Here is a tiny trained network, its code and every weight. The questions are about switching its units off for an input and a target symbol, where a switched-off unit gives its printed mean instead of its output.

import numpy as np


def w(rows, s, z=0):
    codes = np.array(rows[::2]) - 128.0
    scale = np.full(codes.shape[1], s)
    scale[-1] = z or s
    return codes * scale


def f(y):
    return y / 2 * (1 + np.tanh(0.7978845608 * (y + 0.044715 * y**3)))


def softmax(a):
    e = np.exp(a - a.max(-1, keepdims=True))
    return e / e.sum(-1, keepdims=True)


def log_softmax(a):
    a = a - a.max(-1, keepdims=True)
    return a - np.log(np.exp(a).sum(-1, keepdims=True))


def net(x, mask):
    ids = ['γδεθστφ'.index(c) for c in x.split()]
    T = len(ids)
    res = E[ids] + P[:T]
    r = res
    for j in range(3):
        rows = slice(2 * j, 2 * j + 2)
        q, k, v = (r @ M[0][rows].T for M in (Q, K, V))
        z = softmax(np.where(np.tri(T) > 0, q @ k.T / 2**0.5, -1e9)) @ v
        o = O[0][rows]
        res = res + np.where(mask[j], z, o[:, -1]) @ o[:, :-1]
    y = f(res @ A[0][:, :-1].T + A[0][:, -1])
    res = res + np.where(mask[3:7], y, B[0][:, -1]) @ B[0][:, :-1]
    return log_softmax(res[-1] @ U[:, :-1].T + U[:, -1])


Q, K, V, O, A, B = {}, {}, {}, {}, {}, {}
E = w([
[156,154,144],'γ',
[151,145,145],'δ',
[92,84,190],'ε',
[87,219,4],'θ',
[135,142,190],'σ',
[138,129,159],'τ',
[189,178,127],'φ',
],0.014)
P = w([
[183,1,89],'0',
[153,105,147],'1',
[133,134,162],'2',
[121,146,166],'3',
[115,156,159],'4',
[113,170,176],'5',
[107,173,174],'6',
[102,182,176],'7',
[108,191,181],'8',
[107,197,176],'9',
[102,200,176],'10',
[103,206,183],'11',
[103,211,193],'12',
],0.0077)
Q[0] = w([
[118,89,143],'head 1',
[113,146,121],'head 1',
[154,55,101],'head 2',
[91,106,110],'head 2',
[59,36,112],'head 3',
[58,11,109],'head 3',
],0.011)
K[0] = w([
[128,103,138],'head 1',
[154,122,118],'head 1',
[145,124,246],'head 2',
[156,151,132],'head 2',
[107,14,109],'head 3',
[117,12,113],'head 3',
],0.012)
V[0] = w([
[99,168,122],'head 1',
[155,130,132],'head 1',
[152,59,150],'head 2',
[69,167,9],'head 2',
[134,97,141],'head 3',
[5,75,153],'head 3',
],0.011)
O[0] = w([
[103,157,125,99],'head 1',
[186,152,120,143],'head 1',
[203,102,128,151],'head 2',
[55,171,11,2],'head 2',
[112,136,156,134],'head 3',
[3,131,152,65],'head 3',
],0.008,0.0033)
A[0] = w([
[178,171,31,153],'neuron 1',
[137,148,107,242],'neuron 2',
[211,89,206,252],'neuron 3',
[247,187,105,187],'neuron 4',
],0.012,0.003)
B[0] = w([
[97,76,190,156],'neuron 1',
[117,52,246,139],'neuron 2',
[6,136,2,251],'neuron 3',
[77,85,160,201],'neuron 4',
],0.0078,0.018)
U = w([
[135,122,1,188],'γ',
[143,115,113,10],'δ',
[141,116,114,2],'ε',
[56,145,164,159],'θ',
[136,190,160,184],'σ',
[139,148,144,107],'τ',
[146,65,226,127],'φ',
],0.0099,0.004)

Each question gives the input, a string of symbols that net reads in full, and the target symbol t.
The units are the heads (2 rows each of Q, K, V and O) and the neurons (one row each of A and B). Each row of codes is followed by its name. A weight is (code - 128) times the scale printed after its matrix; where a second scale follows, it is the last column's (O, A, B and U).
mask holds one flag per unit, heads first, then neurons. A switched-off unit (its flag False) gives its mean, the last column of its rows in O or B, instead of its output. The means were averaged over made-up inputs and are rounded, as every weight is.
A unit's drop is (log p(t) with every unit on - log p(t) with that unit switched off) / (log p(t) with every unit on - log p(t) with every unit switched off).
The circuit of an input: a set's keep is (log p(t) with only the set's units on - log p(t) with every unit switched off) / (log p(t) with every unit on - log p(t) with every unit switched off). Starting from all 7 units, units are removed one at a time, each time the one whose removal leaves the highest keep (on an exact tie, the one counted first), for as long as the keep stays at least 0.8.
units of the circuit, in order: the units of the circuit, biggest drop first
most important unit: the unit with the biggest drop
k most important neurons: the k neurons with the biggest drops, biggest first
heads that matter: for each layer, one digit per head in row order, 1 if its drop is at least 0.15 and else 0, layers parted by /
drop when u is switched off: that unit's drop, to one decimal
input γ ε ε φ φ ε τ, target γ: units of the circuit, in order => [neuron 3; neuron 1; head 2; head 3]
input ε ε ε γ ε γ σ, target γ: units of the circuit, in order => [neuron 3; head 2; neuron 1; neuron 2]
input θ τ ε ε ε γ τ σ ε φ ε γ, target φ: 3 most important neurons => [neuron 3; neuron 1; neuron 2]
input ε δ γ ε φ δ ε θ φ ε φ δ, target φ: units of the circuit, in order => [neuron 3; head 2; neuron 2]
input ε θ ε φ σ σ ε γ ε ε σ, target σ: heads that matter => 010
input ε σ φ τ, target γ: units of the circuit, in order => [neuron 3; head 2; neuron 1; head 3]
input ε ε φ σ, target γ: units of the circuit, in order => [neuron 3; head 2; head 3]
input ε θ ε ε τ ε γ ε ε δ σ, target σ: units of the circuit, in order => [neuron 3; head 2; neuron 4]
input γ γ φ γ ε, target γ: most important unit => neuron 4
input γ σ δ ε, target γ: 2 most important neurons => [neuron 3; neuron 4]
input ε ε γ φ ε θ φ φ γ ε φ ε φ, target φ: 3 most important neurons => [neuron 3; neuron 1; neuron 2]
input ε ε θ ε ε φ φ ε ε ε ε θ, target θ: drop when head 2 is switched off => 0.6
input φ γ γ ε ε θ, target θ: drop when head 2 is switched off => 0.5
input φ θ ε δ ε φ φ φ τ φ, target φ: most important neuron => [neuron 3]
input θ σ ε ε ε ε δ φ δ, target φ: drop when neuron 1 is switched off => 0.2
input φ φ ε ε ε θ ε ε φ γ, target φ: drop when head 2 is switched off => 0.7
